Here is a tiny trained network, its code and every weight. The questions are about switching its units off for an input and a class, where a switched-off unit gives its printed mean instead of its output.

import numpy as np


def w(rows, s, z=0):
    codes = np.array(rows[::2]) - 128.0
    scale = np.full(codes.shape[1], s)
    scale[-1] = z or s
    return codes * scale


def norm(h):
    return h / np.sqrt((h * h).mean(-1, keepdims=True) + 1e-5)


def f(y):
    return y / 2 * (1 + np.tanh(0.7978845608 * (y + 0.044715 * y**3)))


def log_softmax(a):
    a = a - a.max(-1, keepdims=True)
    return a - np.log(np.exp(a).sum(-1, keepdims=True))


def net(x, mask):
    res = np.array(x, float).reshape(1, 3) / 4 @ E
    u = 0
    for l in range(2):
        y = f(norm(res) @ A[l][:, :-1].T + A[l][:, -1])
        res = res + np.where(mask[u : u + 11], y, B[l][:, -1]) @ B[l][:, :-1]
        u += 11
    return log_softmax(norm(res)[-1] @ U[:, :-1].T + U[:, -1])


A, B = {}, {}
E = w([
[87,109,17,166,141],'x0',
[93,197,93,112,67],'x1',
[194,119,1,46,117],'x2',
],0.0081)
A[0] = w([
[173,89,96,48,202,102],'0.n0',
[67,209,78,118,45,2],'0.n1',
[114,133,144,160,212,47],'0.n2',
[79,145,196,177,161,150],'0.n3',
[158,45,149,142,187,76],'0.n4',
[32,78,38,168,160,74],'0.n5',
[221,79,26,19,81,238],'0.n6',
[70,87,40,154,198,109],'0.n7',
[140,254,129,155,22,90],'0.n8',
[222,193,219,81,133,93],'0.n9',
[180,142,190,62,114,33],'0.n10',
],0.011,0.0055)
B[0] = w([
[73,116,109,129,132,170],'0.n0',
[169,129,60,71,86,151],'0.n1',
[96,114,39,77,81,134],'0.n2',
[84,124,53,174,120,179],'0.n3',
[163,202,103,2,227,153],'0.n4',
[210,62,159,129,41,174],'0.n5',
[55,117,165,168,121,253],'0.n6',
[204,110,219,94,97,177],'0.n7',
[140,123,54,63,146,164],'0.n8',
[193,82,138,144,59,173],'0.n9',
[192,65,162,113,56,146],'0.n10',
],0.012,0.014)
A[1] = w([
[159,249,168,154,95,169],'1.n0',
[58,125,131,173,144,182],'1.n1',
[104,114,129,77,157,69],'1.n2',
[79,119,107,162,119,113],'1.n3',
[37,123,142,165,139,125],'1.n4',
[131,84,148,91,232,2],'1.n5',
[135,187,64,74,80,86],'1.n6',
[109,124,158,68,193,148],'1.n7',
[187,153,84,76,137,73],'1.n8',
[122,179,67,79,119,100],'1.n9',
[134,103,169,117,226,156],'1.n10',
],0.015,0.0052)
B[1] = w([
[134,55,77,67,24,120],'1.n0',
[75,157,105,119,151,248],'1.n1',
[75,104,65,64,170,135],'1.n2',
[61,147,104,164,176,207],'1.n3',
[50,122,100,151,164,253],'1.n4',
[169,124,72,46,131,160],'1.n5',
[153,83,102,126,158,213],'1.n6',
[162,107,35,89,115,166],'1.n7',
[140,105,111,141,117,177],'1.n8',
[119,96,116,50,196,190],'1.n9',
[141,125,51,9,130,173],'1.n10',
],0.013,0.0054)
U = w([
[163,45,172,136,41,203],'0',
[10,118,98,151,152,177],'1',
[138,93,64,58,131,213],'2',
[128,68,86,172,115,127],'3',
[171,220,208,156,190,2],'4',
[187,221,195,183,211,2],'5',
[181,201,183,200,188,2],'6',
],0.014,0.0079)

Each question gives the input, the list of numbers given to net, and the class t.
The units are the neurons (one row each of A and B). Each row of codes is followed by its name. A weight is (code - 128) times the scale printed after its matrix; where a second scale follows, it is the last column's (A, B and U).
mask holds one flag per neuron, layer by layer. A switched-off neuron (its flag False) gives its mean, the last column of its row in B, instead of its output. The means were averaged over made-up inputs and are rounded, as every weight is.
A unit's drop is (log p(t) with every unit on - log p(t) with that unit switched off) / (log p(t) with every unit on - log p(t) with every unit switched off).
The circuit of an input: a set's keep is (log p(t) with only the set's units on - log p(t) with every unit switched off) / (log p(t) with every unit on - log p(t) with every unit switched off). Starting from the 12 units with the biggest drops (on a tie, the unit counted first), units are removed one at a time, each time the one whose removal leaves the highest keep (on an exact tie, the one counted first), for as long as the keep stays at least 0.8.
circuit, biggest first: the units of the circuit, biggest drop first
most important unit: the unit with the biggest drop
top k neurons: the k neurons with the biggest drops, biggest first
top k neurons in layer l: the k neurons of layer l with the biggest drops, biggest first
drop when u is switched off: that unit's drop, to one decimal
input [-3,-1,4], class 1: circuit, biggest first : [0.n6]
input [-3,8,-5], class 2: top 2 neurons in layer 0 : [0.n6, 0.n8]
input [3,-8,-7], class 2: top 2 neurons : [0.n4, 0.n6]
input [5,-2,3], class 0: circuit, biggest first : [0.n7, 0.n5]
input [-7,-4,6], class 0: top 2 neurons : [0.n9, 0.n10]
input [-2,-8,-6], class 2: circuit, biggest first : [0.n4, 1.n10]
input [-3,-5,-3], class 2: top 3 neurons : [0.n4, 0.n5, 0.n6]
input [-4,8,8], class 1: top 2 neurons : [0.n6, 0.n7]
input [-6,5,3], class 0: top 2 neurons in layer 0 : [0.n9, 0.n10]
input [-6,6,2], class 0: top 3 neurons in layer 0 : [0.n9, 0.n10, 0.n4]
input [1,-7,-3], class 2: top 2 neurons : [0.n4, 0.n6]
input [2,5,-4], class 2: top 2 neurons : [0.n6, 0.n1]
input [4,-4,2], class 0: top 2 neurons : [0.n5, 0.n7]
input [6,-8,-2], class 2: circuit, biggest first : [0.n4]
input [2,-7,8], class 1: top 2 neurons : [0.n6, 0.n0]
input [8,-7,-3], class 0: top 2 neurons in layer 0 : [0.n5, 0.n7]
input [5,-7,-5], class 2: top 2 neurons : [0.n4, 0.n9]
input [-2,-5,5], class 1: top 2 neurons in layer 0 : [0.n6, 0.n0]
input [3,-2,6], class 1: drop when 0.n6 is switched off : 1.4
input [-3,7,-3], class 2: drop when 0.n8 is switched off : 0.1
input [2,-7,-2], class 2: drop when 1.n10 is switched off : 0.0
input [-4,3,7], class 1: drop when 0.n6 is switched off : 0.8
input [-7,-4,3], class 0: most important unit : 0.n9
